Below is a small trained network, with its code and all its weights. Each question gives an input and a target symbol and asks what happens when units are switched off, that is, made to give their printed mean instead of their output.

import numpy as np


def w(rows, s, z=0):
    codes = np.array(rows[::2]) - 128.0
    scale = np.full(codes.shape[1], s)
    scale[-1] = z or s
    return codes * scale


def f(y):
    return np.maximum(y, 0)


def softmax(a):
    e = np.exp(a - a.max(-1, keepdims=True))
    return e / e.sum(-1, keepdims=True)


def log_softmax(a):
    a = a - a.max(-1, keepdims=True)
    return a - np.log(np.exp(a).sum(-1, keepdims=True))


def net(x, mask):
    ids = ['γδζηξπφψω'.index(c) for c in x.split()]
    T = len(ids)
    res = E[ids] + P[:T]
    r = res
    for j in range(2):
        rows = slice(3 * j, 3 * j + 3)
        q, k, v = (r @ M[0][rows].T for M in (Q, K, V))
        z = softmax(np.where(np.tri(T) > 0, q @ k.T / 3**0.5, -1e9)) @ v
        o = O[0][rows]
        res = res + np.where(mask[j], z, o[:, -1]) @ o[:, :-1]
    y = f(res @ A[0][:, :-1].T + A[0][:, -1])
    res = res + np.where(mask[2:10], y, B[0][:, -1]) @ B[0][:, :-1]
    return log_softmax(res[-1] @ U[:, :-1].T + U[:, -1])


Q, K, V, O, A, B = {}, {}, {}, {}, {}, {}
E = w([
[91,123,84,155,129,149,145],'γ',
[126,173,58,44,111,189,143],'δ',
[129,105,47,163,90,161,78],'ζ',
[255,171,150,145,162,82,58],'η',
[104,162,126,210,124,131,203],'ξ',
[78,201,43,117,77,39,151],'π',
[51,174,150,67,135,70,200],'φ',
[84,62,147,68,124,115,147],'ψ',
[171,81,171,100,45,29,93],'ω',
],0.0097)
P = w([
[114,106,139,115,157,157,103],'0',
[208,73,37,144,135,43,180],'1',
[121,76,133,36,133,174,81],'2',
[70,180,160,134,107,139,34],'3',
[230,74,36,102,75,23,149],'4',
[124,89,150,42,100,155,68],'5',
[38,254,95,154,101,192,37],'6',
[189,108,46,222,24,19,196],'7',
],0.0071)
Q[0] = w([
[138,165,29,7,38,112,40],'head 0',
[196,141,19,185,93,47,207],'head 0',
[204,66,137,133,165,87,197],'head 0',
[201,72,44,23,54,126,116],'head 1',
[152,69,111,115,98,43,254],'head 1',
[75,115,237,94,175,233,50],'head 1',
],0.0081)
K[0] = w([
[67,176,178,132,62,68,52],'head 0',
[80,254,129,177,189,202,101],'head 0',
[125,104,159,199,198,180,130],'head 0',
[33,152,199,186,42,80,94],'head 1',
[24,96,63,130,63,189,178],'head 1',
[240,51,189,117,147,36,144],'head 1',
],0.0088)
V[0] = w([
[207,59,129,198,89,97,46],'head 0',
[38,197,29,182,124,145,228],'head 0',
[139,178,128,216,87,1,109],'head 0',
[82,165,103,45,151,173,204],'head 1',
[96,179,178,34,105,44,234],'head 1',
[22,33,127,161,139,128,232],'head 1',
],0.0066)
O[0] = w([
[27,133,57,210,88,103,132,95],'head 0',
[168,95,128,53,216,137,15,154],'head 0',
[29,139,173,124,84,13,29,86],'head 0',
[181,97,151,60,73,159,112,159],'head 1',
[182,154,254,55,45,60,152,93],'head 1',
[70,99,243,147,58,203,67,2],'head 1',
],0.0074,0.0032)
A[0] = w([
[155,162,192,76,187,207,90,81],'neuron 0',
[101,108,79,112,192,100,59,149],'neuron 1',
[109,128,88,89,171,108,32,156],'neuron 2',
[46,67,172,129,80,125,113,207],'neuron 3',
[11,95,212,75,57,196,121,185],'neuron 4',
[42,87,157,147,95,226,120,253],'neuron 5',
[140,114,145,157,14,48,156,237],'neuron 6',
[65,104,119,102,163,200,1,67],'neuron 7',
],0.0058,0.0023)
B[0] = w([
[88,248,191,119,142,157,87,208],'neuron 0',
[54,124,149,125,190,107,102,243],'neuron 1',
[67,70,151,114,162,120,69,251],'neuron 2',
[148,191,60,155,110,50,153,169],'neuron 3',
[181,105,78,52,144,3,213,191],'neuron 4',
[207,59,92,137,43,137,201,192],'neuron 5',
[96,198,181,181,65,228,96,233],'neuron 6',
[93,22,177,119,65,190,109,195],'neuron 7',
],0.0064,0.0033)
U = w([
[120,119,167,171,111,152,152,198],'γ',
[156,221,168,101,108,223,84,86],'δ',
[118,49,104,142,110,182,89,121],'ζ',
[89,169,57,160,253,73,148,165],'η',
[157,123,169,175,111,161,172,252],'ξ',
[55,105,174,80,140,87,41,73],'π',
[118,128,183,74,145,50,130,135],'φ',
[251,57,66,90,120,67,227,42],'ψ',
[95,198,115,169,33,106,156,95],'ω',
],0.006,0.0015)

Each question gives the input, a string of symbols that net reads in full, and the target symbol t.
The units are the heads (3 rows each of Q, K, V and O) and the neurons (one row each of A and B). Each row of codes is followed by its name. A weight is (code - 128) times the scale printed after its matrix; where a second scale follows, it is the last column's (O, A, B and U).
mask holds one flag per unit, heads first, then neurons. A switched-off unit (its flag False) gives its mean, the last column of its rows in O or B, instead of its output. The means were averaged over made-up inputs and are rounded, as every weight is.
A unit's drop is (log p(t) with every unit on - log p(t) with that unit switched off) / (log p(t) with every unit on - log p(t) with every unit switched off).
The circuit of an input: a set's keep is (log p(t) with only the set's units on - log p(t) with every unit switched off) / (log p(t) with every unit on - log p(t) with every unit switched off). Starting from all 10 units, units are removed one at a time, each time the one whose removal leaves the highest keep (on an exact tie, the one counted first), for as long as the keep stays at least 0.8.
circuit, biggest first: the units of the circuit, biggest drop first
top k neurons: the k neurons with the biggest drops, biggest first
heads that matter: for each layer, one digit per head in row order, 1 if its drop is at least 0.15 and else 0, layers parted by /
input π ω δ δ, target ω: heads that matter : 11
input δ η ζ δ δ ζ δ φ, target ψ: heads that matter : 11
input δ δ ψ π ξ δ, target π: heads that matter : 10
input δ η ψ π ζ ζ, target π: top 3 neurons : neuron 2; neuron 1; neuron 7
input φ π δ, target φ: circuit, biggest first : head 1; neuron 4; head 0
input γ ζ γ ψ ψ δ, target ψ: heads that matter : 11
input ζ η δ φ δ, target δ: circuit, biggest first : head 1; head 0; neuron 6; neuron 0
input δ ω ζ η ω ζ ζ δ, target η: circuit, biggest first : head 1; head 0
input η δ δ δ η η ξ η, target π: heads that matter : 10
input φ ζ δ η δ, target ω: circuit, biggest first : head 0; neuron 6
input γ ζ δ γ η δ ψ, target η: circuit, biggest first : head 1
input φ δ ψ, target ψ: circuit, biggest first : neuron 4; head 1; neuron 5
input δ δ φ ω ζ φ δ γ, target ψ: circuit, biggest first : head 0; head 1
input η ζ ω φ, target ω: heads that matter : 10
input δ ζ η π, target π: heads that matter : 10
input φ δ ψ ψ δ δ, target ψ: heads that matter : 01
input φ ζ η δ η δ δ ξ, target ψ: circuit, biggest first : head 0; head 1
input ω ω δ η ζ δ δ, target η: heads that matter : 01
input ζ η ζ, target η: top 2 neurons : neuron 1; neuron 6
input γ ζ γ ζ, target ζ: top 2 neurons : neuron 7; neuron 5
